Below is a small trained network, with its code and all its weights. Each question gives an input and a target symbol and asks what happens when units are switched off, that is, made to give their printed mean instead of their output.

import numpy as np


def w(rows, s, z=0):
    codes = np.array(rows[::2]) - 128.0
    scale = np.full(codes.shape[1], s)
    scale[-1] = z or s
    return codes * scale


def norm(h):
    return h / np.sqrt((h * h).mean(-1, keepdims=True) + 1e-5)


def f(y):
    return y / 2 * (1 + np.tanh(0.7978845608 * (y + 0.044715 * y**3)))


def softmax(a):
    e = np.exp(a - a.max(-1, keepdims=True))
    return e / e.sum(-1, keepdims=True)


def log_softmax(a):
    a = a - a.max(-1, keepdims=True)
    return a - np.log(np.exp(a).sum(-1, keepdims=True))


def net(x, mask):
    ids = ['αβζμφψ'.index(c) for c in x.split()]
    T = len(ids)
    res = E[ids] + P[:T]
    u = 0
    for l in range(3):
        q, k, v = (norm(res) @ M[l].T for M in (Q, K, V))
        z = softmax(np.where(np.tri(T) > 0, q @ k.T / 2**0.5, -1e9)) @ v
        res = res + np.where(mask[u], z, O[l][:, -1]) @ O[l][:, :-1]
        u += 1
        y = f(norm(res) @ A[l][:, :-1].T + A[l][:, -1])
        res = res + np.where(mask[u : u + 4], y, B[l][:, -1]) @ B[l][:, :-1]
        u += 4
    return log_softmax(norm(res)[-1] @ U[:, :-1].T + U[:, -1])


Q, K, V, O, A, B = {}, {}, {}, {}, {}, {}
E = w([
[47,130,2],'α',
[75,162,143],'β',
[173,221,145],'ζ',
[109,153,2],'μ',
[170,206,144],'φ',
[155,135,98],'ψ',
],0.012)
P = w([
[110,119,134],'0',
[69,159,94],'1',
[145,164,119],'2',
[119,11,35],'3',
[242,111,66],'4',
[230,116,107],'5',
[158,181,139],'6',
[163,138,122],'7',
[140,105,181],'8',
[198,73,151],'9',
],0.013)
Q[0] = w([
[76,184,1],'L0H0',
[90,67,104],'L0H0',
],0.0077)
K[0] = w([
[251,157,159],'L0H0',
[107,112,124],'L0H0',
],0.013)
V[0] = w([
[124,116,176],'L0H0',
[98,2,113],'L0H0',
],0.0095)
O[0] = w([
[116,141,110,72],'L0H0',
[56,251,95,3],'L0H0',
],0.013,0.0065)
A[0] = w([
[253,119,236,147],'L0N0',
[212,180,164,254],'L0N1',
[235,55,186,217],'L0N2',
[152,111,1,161],'L0N3',
],0.0094,0.0047)
B[0] = w([
[146,57,82,217],'L0N0',
[64,73,105,188],'L0N1',
[172,103,7,250],'L0N2',
[205,57,141,164],'L0N3',
],0.013,0.015)
Q[1] = w([
[254,8,6],'L1H0',
[238,160,96],'L1H0',
],0.0064)
K[1] = w([
[61,2,77],'L1H0',
[145,116,158],'L1H0',
],0.0079)
V[1] = w([
[157,235,2],'L1H0',
[229,55,182],'L1H0',
],0.0057)
O[1] = w([
[100,174,191,144],'L1H0',
[2,205,165,255],'L1H0',
],0.0093,0.0041)
A[1] = w([
[104,150,76,253],'L1N0',
[147,79,88,128],'L1N1',
[163,150,176,38],'L1N2',
[2,147,122,198],'L1N3',
],0.019,0.0042)
B[1] = w([
[153,88,167,180],'L1N0',
[149,136,166,248],'L1N1',
[75,83,84,122],'L1N2',
[250,113,108,139],'L1N3',
],0.016)
Q[2] = w([
[2,157,228],'L2H0',
[222,31,72],'L2H0',
],0.0096)
K[2] = w([
[246,101,147],'L2H0',
[67,170,199],'L2H0',
],0.013)
V[2] = w([
[17,175,12],'L2H0',
[122,177,218],'L2H0',
],0.011)
O[2] = w([
[77,29,184,3],'L2H0',
[59,167,9,87],'L2H0',
],0.012,0.013)
A[2] = w([
[142,183,79,46],'L2N0',
[145,200,182,214],'L2N1',
[22,248,120,254],'L2N2',
[192,102,145,22],'L2N3',
],0.014,0.006)
B[2] = w([
[51,250,108,152],'L2N0',
[68,2,165,136],'L2N1',
[120,42,255,144],'L2N2',
[18,90,194,253],'L2N3',
],0.0092,0.0035)
U = w([
[148,194,73,134],'α',
[67,189,7,172],'β',
[146,51,205,253],'ζ',
[118,1,230,220],'μ',
[210,88,117,36],'φ',
[127,85,83,120],'ψ',
],0.0071,0.0048)

Each question gives the input, a string of symbols that net reads in full, and the target symbol t.
The units are the heads (2 rows each of Q, K, V and O) and the neurons (one row each of A and B). Each row of codes is followed by its name. A weight is (code - 128) times the scale printed after its matrix; where a second scale follows, it is the last column's (O, A, B and U).
mask holds one flag per unit, layer by layer, with each layer's heads first. A switched-off unit (its flag False) gives its mean, the last column of its rows in O or B, instead of its output. The means were averaged over made-up inputs and are rounded, as every weight is.
A unit's drop is (log p(t) with every unit on - log p(t) with that unit switched off) / (log p(t) with every unit on - log p(t) with every unit switched off).
The circuit of an input: a set's keep is (log p(t) with only the set's units on - log p(t) with every unit switched off) / (log p(t) with every unit on - log p(t) with every unit switched off). Starting from the 12 units with the biggest drops (on a tie, the unit counted first), units are removed one at a time, each time the one whose removal leaves the highest keep (on an exact tie, the one counted first), for as long as the keep stays at least 0.8.
units of the circuit, in order: the units of the circuit, biggest drop first
unit that matters most: the unit with the biggest drop
top k neurons: the k neurons with the biggest drops, biggest first
top k neurons in layer l: the k neurons of layer l with the biggest drops, biggest first
drop of u: that unit's drop, to one decimal
input ψ φ ζ φ ψ ψ μ, target μ: units of the circuit, in order => L1N3, L2H0, L0N2
input ψ ζ α, target μ: units of the circuit, in order => L2H0, L0N2
input β α α ζ, target β: top neuron in layer 2 => L2N0
input β ζ β μ ψ ζ, target β: top 4 neurons => L0N2, L0N3, L0N1, L0N0
input β β α β β φ β φ, target β: top 3 neurons => L0N2, L0N0, L0N1
input β ζ μ β ψ ψ β ψ μ, target β: top 3 neurons => L0N3, L0N1, L0N2
input ψ φ ψ φ β ψ α, target μ: top 3 neurons => L1N3, L0N2, L0N0
input μ ψ α ψ, target α: top 2 neurons => L0N2, L0N0
input β φ ψ ζ ψ β α ζ α, target β: top 3 neurons in layer 0 => L0N3, L0N1, L0N2
input μ β μ ζ, target α: top 3 neurons => L0N2, L0N0, L0N1
input β μ α φ β μ, target β: top 4 neurons => L0N2, L0N0, L0N1, L1N3
input β ψ α α β, target β: top 2 neurons in layer 1 => L1N3, L1N0
input β ψ ψ β μ μ φ ψ ψ, target β: drop of L0N2 => 1.3
input β ζ ζ φ β ζ ψ φ α, target β: unit that matters most => L0H0
input β α ζ α φ, target β: drop of L0N3 => 1.3
input μ ψ β, target β: drop of L0N0 => 0.8
